Below are the code and all the weights of a small trained network. Each question names an input and a class and asks about switching units off, where a switched-off unit gives its printed mean instead of its output.

import numpy as np


def w(rows, s, z=0):
    codes = np.array(rows[::2]) - 128.0
    scale = np.full(codes.shape[1], s)
    scale[-1] = z or s
    return codes * scale


def norm(h):
    return h / np.sqrt((h * h).mean(-1, keepdims=True) + 1e-5)


def f(y):
    return y / 2 * (1 + np.tanh(0.7978845608 * (y + 0.044715 * y**3)))


def log_softmax(a):
    a = a - a.max(-1, keepdims=True)
    return a - np.log(np.exp(a).sum(-1, keepdims=True))


def net(x, mask):
    res = np.array(x, float).reshape(1, 7) / 4 @ E
    u = 0
    for l in range(2):
        y = f(norm(res) @ A[l][:, :-1].T + A[l][:, -1])
        res = res + np.where(mask[u : u + 5], y, B[l][:, -1]) @ B[l][:, :-1]
        u += 5
    return log_softmax(norm(res)[-1] @ U[:, :-1].T + U[:, -1])


A, B = {}, {}
E = w([
[243,91,249],'x0',
[121,130,132],'x1',
[137,68,82],'x2',
[114,134,141],'x3',
[153,124,93],'x4',
[116,138,138],'x5',
[120,138,146],'x6',
],0.012)
A[0] = w([
[105,104,11,183],'L0N1',
[160,174,51,157],'L0N2',
[110,132,194,253],'L0N3',
[199,34,60,191],'L0N4',
[120,147,211,94],'L0N5',
],0.013,0.0037)
B[0] = w([
[133,63,209,255],'L0N1',
[54,253,136,173],'L0N2',
[242,220,99,206],'L0N3',
[5,150,237,244],'L0N4',
[74,149,49,184],'L0N5',
],0.0071)
A[1] = w([
[102,108,166,25],'L1N1',
[152,245,113,4],'L1N2',
[210,117,170,84],'L1N3',
[77,123,102,126],'L1N4',
[53,154,5,185],'L1N5',
],0.012,0.0011)
B[1] = w([
[83,150,155,169],'L1N1',
[24,3,205,243],'L1N2',
[250,96,108,245],'L1N3',
[131,143,101,181],'L1N4',
[194,185,98,255],'L1N5',
],0.013,0.0043)
U = w([
[210,232,2,253],'0',
[3,105,193,3],'1',
],0.0052,0.0044)

Each question gives the input, the list of numbers given to net, and the class t.
The units are the neurons (one row each of A and B). Each row of codes is followed by its name. A weight is (code - 128) times the scale printed after its matrix; where a second scale follows, it is the last column's (A, B and U).
mask holds one flag per neuron, layer by layer. A switched-off neuron (its flag False) gives its mean, the last column of its row in B, instead of its output. The means were averaged over made-up inputs and are rounded, as every weight is.
A unit's drop is (log p(t) with every unit on - log p(t) with that unit switched off) / (log p(t) with every unit on - log p(t) with every unit switched off).
The circuit of an input: a set's keep is (log p(t) with only the set's units on - log p(t) with every unit switched off) / (log p(t) with every unit on - log p(t) with every unit switched off). Starting from all 10 units, units are removed one at a time, each time the one whose removal leaves the highest keep (on an exact tie, the one counted first), for as long as the keep stays at least 0.8.
circuit, biggest first: the units of the circuit, biggest drop first
k most important neurons: the k neurons with the biggest drops, biggest first
drop of u: that unit's drop, to one decimal
input [-2,0,-7,1,6,-7,-2], class 1: circuit, biggest first => [L1N2]
input [-1,-5,0,-3,-4,-3,3], class 0: 2 most important neurons => [L0N2, L0N5]
input [-4,-4,-6,1,8,-3,-8], class 1: 4 most important neurons => [L0N2, L1N2, L1N3, L0N5]
input [-3,5,0,7,-5,-1,-5], class 0: 2 most important neurons => [L0N4, L1N2]
input [3,-6,4,-3,7,-3,-3], class 1: 2 most important neurons => [L0N4, L0N3]
input [-3,3,7,-7,-1,-6,-7], class 1: 2 most important neurons => [L0N1, L0N4]
input [-2,2,6,0,6,8,-7], class 1: 2 most important neurons => [L0N1, L0N4]
input [-3,-5,-6,-8,8,3,0], class 1: drop of L0N1 => 0.1
input [2,1,8,-4,5,-8,-5], class 1: drop of L0N4 => 0.7
input [-2,-2,6,1,5,-1,6], class 1: drop of L0N1 => 0.5
input [2,-7,5,3,2,-6,-6], class 1: drop of L0N2 => 0.0
